Below is a small trained network, with its code and all its weights. Each question gives an input and a class and asks what happens when units are switched off, that is, made to give their printed mean instead of their output.

import numpy as np


def w(rows, s, z=0):
    codes = np.array(rows[::2]) - 128.0
    scale = np.full(codes.shape[1], s)
    scale[-1] = z or s
    return codes * scale


def norm(h):
    return h / np.sqrt((h * h).mean(-1, keepdims=True) + 1e-5)


def f(y):
    return y / 2 * (1 + np.tanh(0.7978845608 * (y + 0.044715 * y**3)))


def log_softmax(a):
    a = a - a.max(-1, keepdims=True)
    return a - np.log(np.exp(a).sum(-1, keepdims=True))


def net(x, mask):
    res = np.array(x, float).reshape(1, 5) / 4 @ E
    u = 0
    for l in range(4):
        y = f(norm(res) @ A[l][:, :-1].T + A[l][:, -1])
        res = res + np.where(mask[u : u + 9], y, B[l][:, -1]) @ B[l][:, :-1]
        u += 9
    return log_softmax(norm(res)[-1] @ U[:, :-1].T + U[:, -1])


A, B = {}, {}
E = w([
[110,170,17,49,65],'x0',
[46,91,109,160,112],'x1',
[114,75,108,73,194],'x2',
[125,129,130,128,129],'x3',
[84,121,255,19,56],'x4',
],0.0074)
A[0] = w([
[153,183,155,206,25,135],'L0N1',
[104,230,150,190,85,23],'L0N2',
[18,74,97,180,100,119],'L0N3',
[255,194,136,64,159,116],'L0N4',
[211,192,148,98,161,3],'L0N5',
[114,187,133,214,32,60],'L0N6',
[38,49,106,171,64,61],'L0N7',
[140,165,96,179,194,73],'L0N8',
[106,11,87,59,202,93],'L0N9',
],0.0089,0.0042)
B[0] = w([
[135,78,123,71,215,252],'L0N1',
[151,123,104,60,186,157],'L0N2',
[142,223,161,158,132,211],'L0N3',
[57,210,161,174,137,254],'L0N4',
[74,233,105,139,107,144],'L0N5',
[183,149,128,64,212,201],'L0N6',
[119,245,162,129,121,172],'L0N7',
[160,81,146,158,82,205],'L0N8',
[194,170,143,80,202,238],'L0N9',
],0.011,0.0034)
A[1] = w([
[98,175,2,43,59,44],'L1N1',
[110,115,181,69,81,104],'L1N2',
[157,153,131,97,172,3],'L1N3',
[156,156,62,63,123,22],'L1N4',
[151,143,44,199,183,169],'L1N5',
[85,183,136,166,125,51],'L1N6',
[22,126,118,147,173,106],'L1N7',
[93,51,133,105,179,52],'L1N8',
[116,144,63,127,91,66],'L1N9',
],0.0099,0.0043)
B[1] = w([
[183,90,252,217,176,186],'L1N1',
[148,101,56,110,91,175],'L1N2',
[123,111,103,116,142,141],'L1N3',
[138,77,149,162,188,149],'L1N4',
[135,126,113,71,65,255],'L1N5',
[146,140,134,154,93,139],'L1N6',
[197,170,140,121,123,127],'L1N7',
[138,148,132,152,144,126],'L1N8',
[126,108,148,157,106,128],'L1N9',
],0.012,0.0063)
A[2] = w([
[70,163,112,172,170,124],'L2N1',
[104,70,193,216,177,4],'L2N2',
[34,158,168,77,158,195],'L2N3',
[104,109,159,117,153,35],'L2N4',
[85,50,155,181,201,76],'L2N5',
[130,190,163,126,148,55],'L2N6',
[151,112,150,145,127,53],'L2N7',
[110,140,81,101,194,29],'L2N8',
[108,49,60,76,1,159],'L2N9',
],0.0077,0.0034)
B[2] = w([
[166,131,117,117,53,123],'L2N1',
[141,121,220,243,173,163],'L2N2',
[241,131,8,101,4,255],'L2N3',
[127,151,60,175,126,103],'L2N4',
[67,130,172,214,78,147],'L2N5',
[84,167,67,183,119,177],'L2N6',
[131,136,163,122,172,113],'L2N7',
[171,83,55,78,206,131],'L2N8',
[253,22,153,170,31,249],'L2N9',
],0.0047,0.0027)
A[3] = w([
[69,124,80,130,116,81],'L3N1',
[92,115,138,118,118,37],'L3N2',
[114,130,90,124,121,2],'L3N3',
[120,115,71,166,131,44],'L3N4',
[83,145,56,84,88,39],'L3N5',
[87,118,122,131,122,59],'L3N6',
[147,97,1,214,128,60],'L3N7',
[176,146,31,229,172,86],'L3N8',
[121,65,177,215,121,130],'L3N9',
],0.0092,0.0053)
B[3] = w([
[161,147,199,100,135,74],'L3N1',
[126,145,236,65,131,70],'L3N2',
[126,125,208,89,139,71],'L3N3',
[158,133,182,83,107,81],'L3N4',
[136,120,241,145,143,107],'L3N5',
[122,154,225,80,139,67],'L3N6',
[100,99,194,42,90,155],'L3N7',
[55,150,245,8,104,206],'L3N8',
[166,108,108,177,132,251],'L3N9',
],0.013,0.0027)
U = w([
[142,41,160,75,17,153],'0',
[164,88,204,217,168,131],'1',
[160,127,108,50,207,116],'2',
[103,229,155,130,86,122],'3',
[173,114,78,154,113,254],'4',
[94,102,46,175,123,68],'5',
[2,76,111,138,129,18],'6',
],0.015,0.009)

Each question gives the input, the list of numbers given to net, and the class t.
The units are the neurons (one row each of A and B). Each row of codes is followed by its name. A weight is (code - 128) times the scale printed after its matrix; where a second scale follows, it is the last column's (A, B and U).
mask holds one flag per neuron, layer by layer. A switched-off neuron (its flag False) gives its mean, the last column of its row in B, instead of its output. The means were averaged over made-up inputs and are rounded, as every weight is.
A unit's drop is (log p(t) with every unit on - log p(t) with that unit switched off) / (log p(t) with every unit on - log p(t) with every unit switched off).
The circuit of an input: a set's keep is (log p(t) with only the set's units on - log p(t) with every unit switched off) / (log p(t) with every unit on - log p(t) with every unit switched off). Starting from the 12 units with the biggest drops (on a tie, the unit counted first), units are removed one at a time, each time the one whose removal leaves the highest keep (on an exact tie, the one counted first), for as long as the keep stays at least 0.8.
circuit, biggest first: the units of the circuit, biggest drop first
k most important neurons: the k neurons with the biggest drops, biggest first
drop when u is switched off: that unit's drop, to one decimal
input [-7,-6,-8,-6,1], class 2: circuit, biggest first => L0N1, L1N1
input [6,-4,-3,-3,1], class 1: circuit, biggest first => L1N1
input [0,-2,-7,5,6], class 2: 3 most important neurons => L0N1, L0N6, L1N5
input [5,-1,-4,-1,-1], class 1: 2 most important neurons => L1N1, L0N9
input [8,2,8,-6,7], class 1: circuit, biggest first => L1N1, L1N5
input [-6,5,2,7,2], class 4: circuit, biggest first => L1N1, L3N8, L2N3
input [1,5,-4,1,4], class 3: 3 most important neurons => L0N7, L0N3, L0N9
input [1,8,6,2,-2], class 3: 2 most important neurons => L0N3, L0N7
input [8,-1,-8,-3,-6], class 1: circuit, biggest first => L1N1, L1N4
input [8,7,-8,7,6], class 1: circuit, biggest first => L1N1, L1N5
input [-5,4,6,-6,-3], class 2: circuit, biggest first => L0N9, L1N1
input [-2,7,-8,-2,3], class 2: 2 most important neurons => L0N1, L0N6
input [-4,-7,2,7,-3], class 3: 3 most important neurons => L0N4, L0N5, L1N1
input [3,-8,-8,0,1], class 2: circuit, biggest first => L0N1
input [3,-1,-8,5,-8], class 0: 2 most important neurons => L0N9, L3N7
input [7,7,7,-2,4], class 1: 2 most important neurons => L1N1, L0N4
input [-1,-4,-8,-5,6], class 2: 2 most important neurons => L0N1, L0N6
input [0,6,-8,-5,7], class 2: 2 most important neurons => L0N6, L0N1
input [8,-5,-7,7,0], class 1: 2 most important neurons => L1N1, L0N9
input [6,1,0,2,4], class 1: circuit, biggest first => L1N1
input [8,-8,-5,-5,0], class 1: 2 most important neurons => L1N1, L0N3
input [2,-5,-3,-4,2], class 3: 2 most important neurons => L0N4, L0N5
input [1,4,-1,-1,3], class 3: drop when L0N7 is switched off => 0.3
input [7,-6,5,-3,-5], class 1: drop when L1N1 is switched off => 1.1
input [1,8,3,3,-6], class 3: drop when L0N3 is switched off => 0.7
